Below is a small trained network, with its code and all its weights. Each question gives an input and a class and asks what happens when units are switched off, that is, made to give their printed mean instead of their output.

import numpy as np


def w(rows, s, z=0):
    codes = np.array(rows[::2]) - 128.0
    scale = np.full(codes.shape[1], s)
    scale[-1] = z or s
    return codes * scale


def f(y):
    return y / 2 * (1 + np.tanh(0.7978845608 * (y + 0.044715 * y**3)))


def log_softmax(a):
    a = a - a.max(-1, keepdims=True)
    return a - np.log(np.exp(a).sum(-1, keepdims=True))


def net(x, mask):
    res = np.array(x, float).reshape(1, 7) / 4 @ E
    y = f(res @ A[0][:, :-1].T + A[0][:, -1])
    res = res + np.where(mask, y, B[0][:, -1]) @ B[0][:, :-1]
    return log_softmax(res[-1] @ U[:, :-1].T + U[:, -1])


A, B = {}, {}
E = w([
[125,101,89,83,225,161,254,47,189,103,196],'x0',
[94,127,131,123,126,109,134,128,106,158,145],'x1',
[88,109,152,144,130,88,142,129,132,135,161],'x2',
[156,137,120,50,139,210,60,23,134,195,50],'x3',
[159,52,244,117,167,228,84,190,105,122,155],'x4',
[140,53,190,128,172,111,154,98,79,98,114],'x5',
[111,109,173,146,107,95,141,121,153,168,182],'x6',
],0.0076)
A[0] = w([
[152,82,173,135,212,194,93,226,140,174,154,90],'neuron 1',
[127,198,71,195,137,47,152,49,137,118,98,22],'neuron 2',
[150,149,86,160,103,116,97,87,171,164,149,61],'neuron 3',
[107,87,129,134,91,77,155,197,155,66,171,52],'neuron 4',
[75,116,112,237,117,127,153,150,143,71,166,140],'neuron 5',
[154,64,64,51,163,130,237,101,143,155,205,8],'neuron 6',
[143,116,106,182,61,115,176,182,110,22,177,64],'neuron 7',
[120,127,112,123,82,138,184,190,74,75,171,73],'neuron 8',
[76,99,67,163,121,164,137,131,124,70,127,82],'neuron 9',
[162,120,118,186,70,118,110,132,74,136,154,103],'neuron 10',
[187,37,215,125,188,114,128,49,55,182,123,188],'neuron 11',
[121,124,97,138,254,175,134,118,185,100,173,2],'neuron 12',
],0.0073,0.0021)
B[0] = w([
[171,169,212,124,67,125,170,81,58,57,129,231],'neuron 1',
[95,189,171,142,119,84,193,82,234,137,66,208],'neuron 2',
[127,186,140,123,124,169,161,200,89,87,162,152],'neuron 3',
[60,144,100,100,184,158,91,81,82,176,122,203],'neuron 4',
[143,129,87,136,152,205,64,114,130,135,166,210],'neuron 5',
[177,101,58,73,66,56,89,196,103,149,176,244],'neuron 6',
[175,156,176,59,163,179,201,86,58,170,167,217],'neuron 7',
[124,153,123,99,165,119,145,18,84,180,115,177],'neuron 8',
[138,114,255,143,183,128,103,138,105,117,133,140],'neuron 9',
[82,145,117,164,111,98,66,207,28,128,163,161],'neuron 10',
[42,134,112,144,161,119,216,175,124,105,155,254],'neuron 11',
[174,102,144,84,48,94,76,148,167,123,114,201],'neuron 12',
],0.007)
U = w([
[159,220,132,16,133,194,127,109,96,252,74,173],'0',
[139,253,239,86,13,127,210,117,174,119,79,81],'1',
[218,118,80,36,29,19,21,237,74,198,88,84],'2',
[145,153,101,145,123,157,77,133,189,114,129,253],'3',
[37,193,77,151,120,222,183,212,184,60,119,121],'4',
[150,134,135,122,128,131,50,104,158,210,90,66],'5',
],0.0038,0.002)

Each question gives the input, the list of numbers given to net, and the class t.
The units are the neurons (one row each of A and B). Each row of codes is followed by its name. A weight is (code - 128) times the scale printed after its matrix; where a second scale follows, it is the last column's (A, B and U).
mask holds one flag per neuron, in row order. A switched-off neuron (its flag False) gives its mean, the last column of its row in B, instead of its output. The means were averaged over made-up inputs and are rounded, as every weight is.
A unit's drop is (log p(t) with every unit on - log p(t) with that unit switched off) / (log p(t) with every unit on - log p(t) with every unit switched off).
The circuit of an input: a set's keep is (log p(t) with only the set's units on - log p(t) with every unit switched off) / (log p(t) with every unit on - log p(t) with every unit switched off). Starting from all 12 units, units are removed one at a time, each time the one whose removal leaves the highest keep (on an exact tie, the one counted first), for as long as the keep stays at least 0.8.
units of the circuit, in order: the units of the circuit, biggest drop first
k most important neurons: the k neurons with the biggest drops, biggest first
drop of u: that unit's drop, to one decimal
input [8,-4,-8,7,2,-1,8], class 2: units of the circuit, in order	neuron 6; neuron 12
input [1,-6,6,5,7,-7,-3], class 1: units of the circuit, in order	neuron 1; neuron 5
input [-5,-7,-3,-7,8,6,-8], class 1: units of the circuit, in order	neuron 1
input [6,-3,-3,7,8,-1,6], class 1: 2 most important neurons	neuron 1; neuron 11
input [-7,-5,7,-7,6,0,-4], class 0: units of the circuit, in order	neuron 7; neuron 4; neuron 8
input [-6,7,3,-8,4,-2,-7], class 0: units of the circuit, in order	neuron 7; neuron 8; neuron 4
input [7,-2,4,2,5,-1,-5], class 2: units of the circuit, in order	neuron 6; neuron 12
input [6,-2,-4,-8,-1,-8,-8], class 0: 2 most important neurons	neuron 7; neuron 8
input [-6,-7,2,3,0,8,8], class 4: units of the circuit, in order	neuron 11; neuron 6; neuron 7
input [0,-7,3,7,1,8,-1], class 4: units of the circuit, in order	neuron 11; neuron 7
input [-1,3,5,-8,-1,7,3], class 0: 3 most important neurons	neuron 7; neuron 4; neuron 8
input [-7,-5,-3,-4,8,-5,-5], class 1: 2 most important neurons	neuron 1; neuron 6
input [7,0,5,-4,1,7,-8], class 2: 3 most important neurons	neuron 6; neuron 12; neuron 2
input [2,0,-6,-1,2,8,6], class 4: units of the circuit, in order	neuron 11
input [-7,3,0,-1,-8,1,-4], class 1: drop of neuron 6	0.4
input [8,2,-8,3,-4,-6,2], class 2: drop of neuron 2	-0.1
input [8,8,-1,5,1,8,7], class 2: drop of neuron 11	-0.1
